Below are the code and all the weights of a small trained network. Each question names an input and a target symbol and asks about switching units off, where a switched-off unit gives its printed mean instead of its output.

import numpy as np


def w(rows, s, z=0):
    codes = np.array(rows[::2]) - 128.0
    scale = np.full(codes.shape[1], s)
    scale[-1] = z or s
    return codes * scale


def f(y):
    return np.maximum(y, 0)


def softmax(a):
    e = np.exp(a - a.max(-1, keepdims=True))
    return e / e.sum(-1, keepdims=True)


def log_softmax(a):
    a = a - a.max(-1, keepdims=True)
    return a - np.log(np.exp(a).sum(-1, keepdims=True))


def net(x, mask):
    ids = ['ΔΣΦΨΩαγεζθλμξπτ'.index(c) for c in x.split()]
    T = len(ids)
    res = E[ids] + P[:T]
    u = 0
    for l in range(3):
        q, k, v = (res @ M[l].T for M in (Q, K, V))
        z = softmax(np.where(np.tri(T) > 0, q @ k.T / 2**0.5, -1e9)) @ v
        res = res + np.where(mask[u], z, O[l][:, -1]) @ O[l][:, :-1]
        u += 1
        y = f(res @ A[l][:, :-1].T + A[l][:, -1])
        res = res + np.where(mask[u : u + 4], y, B[l][:, -1]) @ B[l][:, :-1]
        u += 4
    return log_softmax(res[-1] @ U[:, :-1].T + U[:, -1])


Q, K, V, O, A, B = {}, {}, {}, {}, {}, {}
E = w([
[138,60,112,169],'Δ',
[53,91,27,46],'Σ',
[137,195,110,128],'Φ',
[153,60,35,130],'Ψ',
[142,119,71,121],'Ω',
[248,123,68,157],'α',
[184,89,92,161],'γ',
[115,115,89,133],'ε',
[152,131,113,157],'ζ',
[124,136,104,135],'θ',
[133,151,104,129],'λ',
[94,140,148,147],'μ',
[182,96,112,181],'ξ',
[174,123,124,183],'π',
[156,99,76,131],'τ',
],0.012)
P = w([
[70,99,165,130],'0',
[209,154,13,144],'1',
[190,156,43,169],'2',
[81,123,175,70],'3',
[161,117,87,184],'4',
[253,241,49,132],'5',
[101,97,180,40],'6',
[151,93,111,203],'7',
[239,240,29,125],'8',
[127,71,184,2],'9',
[130,83,95,192],'10',
[230,211,2,133],'11',
],0.0085)
Q[0] = w([
[150,91,129,105],'L0H0',
[254,134,73,197],'L0H0',
],0.0092)
K[0] = w([
[97,101,194,73],'L0H0',
[154,254,226,77],'L0H0',
],0.0061)
V[0] = w([
[178,199,128,163],'L0H0',
[152,221,98,3],'L0H0',
],0.0048)
O[0] = w([
[253,227,137,79,221],'L0H0',
[156,180,98,113,3],'L0H0',
],0.0044,0.00063)
A[0] = w([
[165,138,25,117,253],'L0N0',
[168,139,105,138,135],'L0N1',
[255,137,120,193,204],'L0N2',
[46,43,164,84,249],'L0N3',
],0.0085,0.0044)
B[0] = w([
[144,204,3,157,246],'L0N0',
[23,127,122,138,165],'L0N1',
[15,133,18,25,236],'L0N2',
[157,55,237,245,175],'L0N3',
],0.0051,0.011)
Q[1] = w([
[97,114,86,214],'L1H0',
[176,254,32,10],'L1H0',
],0.0087)
K[1] = w([
[118,35,254,218],'L1H0',
[211,118,154,54],'L1H0',
],0.007)
V[1] = w([
[173,254,64,79],'L1H0',
[151,70,26,137],'L1H0',
],0.0066)
O[1] = w([
[89,38,92,175,3],'L1H0',
[189,2,124,32,190],'L1H0',
],0.011,0.0071)
A[1] = w([
[27,123,164,33,253],'L1N0',
[72,180,137,184,108],'L1N1',
[73,95,179,79,183],'L1N2',
[138,98,254,200,131],'L1N3',
],0.01,0.0014)
B[1] = w([
[50,174,5,190,180],'L1N0',
[161,100,71,196,177],'L1N1',
[117,158,122,226,233],'L1N2',
[62,54,196,109,251],'L1N3',
],0.011,0.0029)
Q[2] = w([
[251,138,1,12],'L2H0',
[151,51,179,220],'L2H0',
],0.0059)
K[2] = w([
[242,58,111,12],'L2H0',
[46,253,75,158],'L2H0',
],0.0043)
V[2] = w([
[108,102,91,40],'L2H0',
[1,89,129,103],'L2H0',
],0.0087)
O[2] = w([
[89,98,90,1,255],'L2H0',
[60,220,169,70,236],'L2H0',
],0.0056,0.0046)
A[2] = w([
[211,205,37,118,129],'L2N0',
[219,151,124,79,206],'L2N1',
[92,69,93,161,153],'L2N2',
[254,110,134,130,251],'L2N3',
],0.0088,0.0017)
B[2] = w([
[124,72,178,166,254],'L2N0',
[145,141,210,113,178],'L2N1',
[117,254,156,130,164],'L2N2',
[231,216,161,87,140],'L2N3',
],0.0092,0.019)
U = w([
[176,250,175,67,89],'Δ',
[198,90,125,120,225],'Σ',
[53,199,41,191,2],'Φ',
[209,71,133,114,91],'Ψ',
[128,88,114,160,76],'Ω',
[48,116,90,24,98],'α',
[159,93,112,137,160],'γ',
[146,103,121,157,90],'ε',
[106,104,106,178,120],'ζ',
[118,120,95,180,143],'θ',
[41,122,119,196,70],'λ',
[163,165,67,250,214],'μ',
[122,3,196,144,125],'ξ',
[106,108,116,163,61],'π',
[141,100,114,150,130],'τ',
],0.008,0.0021)

Each question gives the input, a string of symbols that net reads in full, and the target symbol t.
The units are the heads (2 rows each of Q, K, V and O) and the neurons (one row each of A and B). Each row of codes is followed by its name. A weight is (code - 128) times the scale printed after its matrix; where a second scale follows, it is the last column's (O, A, B and U).
mask holds one flag per unit, layer by layer, with each layer's heads first. A switched-off unit (its flag False) gives its mean, the last column of its rows in O or B, instead of its output. The means were averaged over made-up inputs and are rounded, as every weight is.
A unit's drop is (log p(t) with every unit on - log p(t) with that unit switched off) / (log p(t) with every unit on - log p(t) with every unit switched off).
The circuit of an input: a set's keep is (log p(t) with only the set's units on - log p(t) with every unit switched off) / (log p(t) with every unit on - log p(t) with every unit switched off). Starting from the 12 units with the biggest drops (on a tie, the unit counted first), units are removed one at a time, each time the one whose removal leaves the highest keep (on an exact tie, the one counted first), for as long as the keep stays at least 0.8.
units of the circuit, in order: the units of the circuit, biggest drop first
k most important neurons: the k neurons with the biggest drops, biggest first
k most important neurons of layer l: the k neurons of layer l with the biggest drops, biggest first
input Δ Ψ π μ ζ Δ Φ Φ α Δ ε, target Δ: 3 most important neurons of layer 0 -> (L0N3 L0N2 L0N0)
input Δ μ μ, target Δ: most important neuron -> (L0N2)
input α α μ Ω ε Δ Δ Δ Δ α ζ Δ, target α: units of the circuit, in order -> (L2H0 L1H0 L0N2)
input α Δ Σ Φ Δ, target α: units of the circuit, in order -> (L1H0 L2H0 L2N0)
input Φ α α, target Φ: units of the circuit, in order -> (L1H0 L0N2 L0N0)
input Δ α Φ, target Δ: units of the circuit, in order -> (L0N0 L0N2 L0N3 L1H0)
input Δ γ Δ Δ Ψ, target Δ: units of the circuit, in order -> (L1H0 L0N3 L0H0 L0N0)
input Δ θ π ζ Δ μ ε μ θ Δ α, target Δ: 3 most important neurons of layer 0 -> (L0N3 L0N0 L0N2)
input Δ Φ α θ ε Δ Ψ Σ τ Σ, target Φ: 4 most important neurons -> (L1N0 L2N2 L2N0 L1N2)
input Δ μ μ α Φ μ, target α: units of the circuit, in order -> (L1H0 L0N3 L2H0 L2N0)
input α ε Δ λ Σ Δ μ, target λ: 2 most important neurons -> (L1N0 L0N2)
input Φ Φ ζ μ Δ Φ μ γ ε, target μ: 4 most important neurons -> (L1N1 L0N0 L1N2 L2N0)
input Δ Φ π, target Δ: units of the circuit, in order -> (L1H0 L0H0 L0N3 L0N0)
input α Δ Δ ε ζ Σ α α μ α λ, target α: 3 most important neurons -> (L2N0 L0N3 L1N2)
input μ Δ γ, target μ: 2 most important neurons -> (L0N0 L1N1)
input Δ Σ Δ γ Σ ε Ω λ, target Δ: 2 most important neurons -> (L0N2 L0N0)
input μ μ α, target μ: units of the circuit, in order -> (L1H0 L0N0 L2H0)
input α Δ Φ Φ Ω, target α: units of the circuit, in order -> (L2H0 L1H0 L2N0)
input Δ ε Δ Δ Ψ Δ τ θ, target Δ: 3 most important neurons -> (L0N2 L0N3 L0N0)
input Δ Φ γ α, target α: 2 most important neurons -> (L0N3 L0N2)
input μ Δ Σ, target μ: 3 most important neurons -> (L0N0 L0N2 L1N1)
